Below are the code and all the weights of a small trained network. Each question names an input and a target symbol and asks about switching units off, where a switched-off unit gives its printed mean instead of its output.

import numpy as np


def w(rows, s, z=0):
    codes = np.array(rows[::2]) - 128.0
    scale = np.full(codes.shape[1], s)
    scale[-1] = z or s
    return codes * scale


def f(y):
    return y / 2 * (1 + np.tanh(0.7978845608 * (y + 0.044715 * y**3)))


def softmax(a):
    e = np.exp(a - a.max(-1, keepdims=True))
    return e / e.sum(-1, keepdims=True)


def log_softmax(a):
    a = a - a.max(-1, keepdims=True)
    return a - np.log(np.exp(a).sum(-1, keepdims=True))


def net(x, mask):
    ids = ['αβγδεζθλμξπστφψω'.index(c) for c in x.split()]
    T = len(ids)
    res = E[ids] + P[:T]
    q, k, v = (res @ M[0].T for M in (Q, K, V))
    z = softmax(np.where(np.tri(T) > 0, q @ k.T / 2**0.5, -1e9)) @ v
    res = res + np.where(mask[0], z, O[0][:, -1]) @ O[0][:, :-1]
    y = f(res @ A[0][:, :-1].T + A[0][:, -1])
    res = res + np.where(mask[1:9], y, B[0][:, -1]) @ B[0][:, :-1]
    return log_softmax(res[-1] @ U[:, :-1].T + U[:, -1])


Q, K, V, O, A, B = {}, {}, {}, {}, {}, {}
E = w([
[148,162,188,27,158,144],'α',
[115,81,205,143,140,190],'β',
[143,199,153,78,143,85],'γ',
[181,93,153,86,118,110],'δ',
[145,29,212,139,192,110],'ε',
[161,204,119,91,29,190],'ζ',
[165,131,53,71,63,79],'θ',
[128,1,156,188,127,136],'λ',
[116,90,119,111,136,105],'μ',
[113,137,94,134,77,140],'ξ',
[138,53,102,135,56,136],'π',
[130,100,135,127,104,131],'σ',
[174,151,101,18,125,65],'τ',
[156,27,131,131,173,57],'φ',
[141,137,199,105,64,242],'ψ',
[104,128,88,84,149,108],'ω',
],0.0084)
P = w([
[146,76,158,79,92,60],'0',
[188,103,111,141,171,166],'1',
[77,107,85,102,143,162],'2',
[143,96,208,81,59,93],'3',
[189,150,134,170,148,145],'4',
[73,107,88,96,138,157],'5',
[128,104,215,84,54,92],'6',
[193,178,143,208,129,138],'7',
[71,105,89,94,136,154],'8',
[119,99,219,83,51,95],'9',
[203,199,147,246,122,134],'10',
[72,104,88,92,134,153],'11',
[99,91,220,78,48,96],'12',
],0.013)
Q[0] = w([
[139,55,192,117,87,89],'H1',
[167,131,188,66,8,82],'H1',
],0.012)
K[0] = w([
[157,132,152,244,165,114],'H1',
[249,216,141,216,122,100],'H1',
],0.014)
V[0] = w([
[40,23,194,224,212,79],'H1',
[255,108,112,164,165,47],'H1',
],0.0073)
O[0] = w([
[118,123,165,199,153,68,2],'H1',
[247,169,120,139,145,115,244],'H1',
],0.013,0.0023)
A[0] = w([
[151,179,184,194,154,76,122],'N1',
[64,190,8,102,130,142,105],'N2',
[118,135,161,58,53,150,88],'N3',
[155,149,142,132,89,194,111],'N4',
[72,42,28,128,128,82,104],'N5',
[70,82,109,106,122,157,255],'N6',
[89,95,116,45,248,62,78],'N7',
[45,114,185,100,68,63,150],'N8',
],0.013,0.0083)
B[0] = w([
[125,136,51,134,168,156,190],'N1',
[107,184,141,129,198,14,187],'N2',
[80,66,132,119,142,123,249],'N3',
[128,124,95,173,182,88,211],'N4',
[184,36,135,167,80,26,169],'N5',
[161,123,89,119,128,208,254],'N6',
[150,134,249,87,220,189,148],'N7',
[13,213,170,204,93,135,184],'N8',
],0.013,0.0084)
U = w([
[115,157,191,66,139,168,160],'α',
[57,150,137,161,101,202,60],'β',
[57,241,193,152,137,118,94],'γ',
[254,159,101,115,134,200,253],'δ',
[122,137,210,124,130,142,176],'ε',
[99,180,65,150,185,133,161],'ζ',
[168,94,129,92,103,28,91],'θ',
[135,80,142,190,58,93,94],'λ',
[116,124,174,143,123,94,135],'μ',
[94,177,82,245,129,38,77],'ξ',
[177,56,89,97,63,92,76],'π',
[107,130,140,118,62,111,202],'σ',
[168,107,165,46,149,99,91],'τ',
[181,57,203,121,144,106,81],'φ',
[97,67,64,65,107,209,46],'ψ',
[110,144,200,143,157,48,108],'ω',
],0.0088,0.0056)

Each question gives the input, a string of symbols that net reads in full, and the target symbol t.
The units are the heads (2 rows each of Q, K, V and O) and the neurons (one row each of A and B). Each row of codes is followed by its name. A weight is (code - 128) times the scale printed after its matrix; where a second scale follows, it is the last column's (O, A, B and U).
mask holds one flag per unit, heads first, then neurons. A switched-off unit (its flag False) gives its mean, the last column of its rows in O or B, instead of its output. The means were averaged over made-up inputs and are rounded, as every weight is.
A unit's drop is (log p(t) with every unit on - log p(t) with that unit switched off) / (log p(t) with every unit on - log p(t) with every unit switched off).
The circuit of an input: a set's keep is (log p(t) with only the set's units on - log p(t) with every unit switched off) / (log p(t) with every unit on - log p(t) with every unit switched off). Starting from all 9 units, units are removed one at a time, each time the one whose removal leaves the highest keep (on an exact tie, the one counted first), for as long as the keep stays at least 0.8.
circuit, biggest first: the units of the circuit, biggest drop first
top k neurons: the k neurons with the biggest drops, biggest first
input γ φ φ λ ε ζ φ β ε ψ ζ ζ β, target ψ: circuit, biggest first : H1; N3
input σ λ ζ δ ζ β ξ β λ δ, target γ: circuit, biggest first : N8
input λ μ ζ ζ ζ ζ τ λ ψ, target ψ: circuit, biggest first : N6; H1
input ξ ζ ε ζ μ ζ ζ ζ ζ φ ζ δ φ, target ψ: circuit, biggest first : H1; N3; N2
input β θ σ ζ ζ ζ μ, target ψ: circuit, biggest first : H1; N3
input ω ψ ε ε, target β: circuit, biggest first : N8; H1; N2
input α ζ δ σ τ ζ λ φ, target δ: circuit, biggest first : N8; N3
input ψ λ ζ σ β β, target β: circuit, biggest first : H1; N8; N6
input ψ λ μ ζ τ ζ ζ π ε ω α ζ, target ζ: circuit, biggest first : N2; N6; H1
input β φ α ω ζ β ζ τ φ, target φ: circuit, biggest first : N5; N7
input ζ β ζ δ φ ε ζ α τ ξ λ ζ φ, target ξ: top 2 neurons : N1; N6
input ζ φ ζ ζ λ β β, target ξ: top 4 neurons : N1; N6; N8; N7
input ξ ζ ζ π ζ δ φ β λ φ, target γ: top 2 neurons : N8; N5
input ξ ζ ζ ζ, target ψ: top neuron : N3
input ζ φ φ β φ ζ ζ ξ π ζ α λ, target λ: top 2 neurons : N5; N8
input α φ ζ β μ ζ ζ π ζ ψ λ, target δ: top 4 neurons : N8; N3; N2; N5
input ω π λ δ ω α, target α: top 2 neurons : N7; N4
input γ φ β λ σ φ φ ε ξ γ ψ β ζ, target β: top 2 neurons : N8; N2
input ζ ε ω, target ω: top 2 neurons : N5; N2
input π ζ φ μ β φ ω ζ β, target β: top 3 neurons : N8; N6; N2
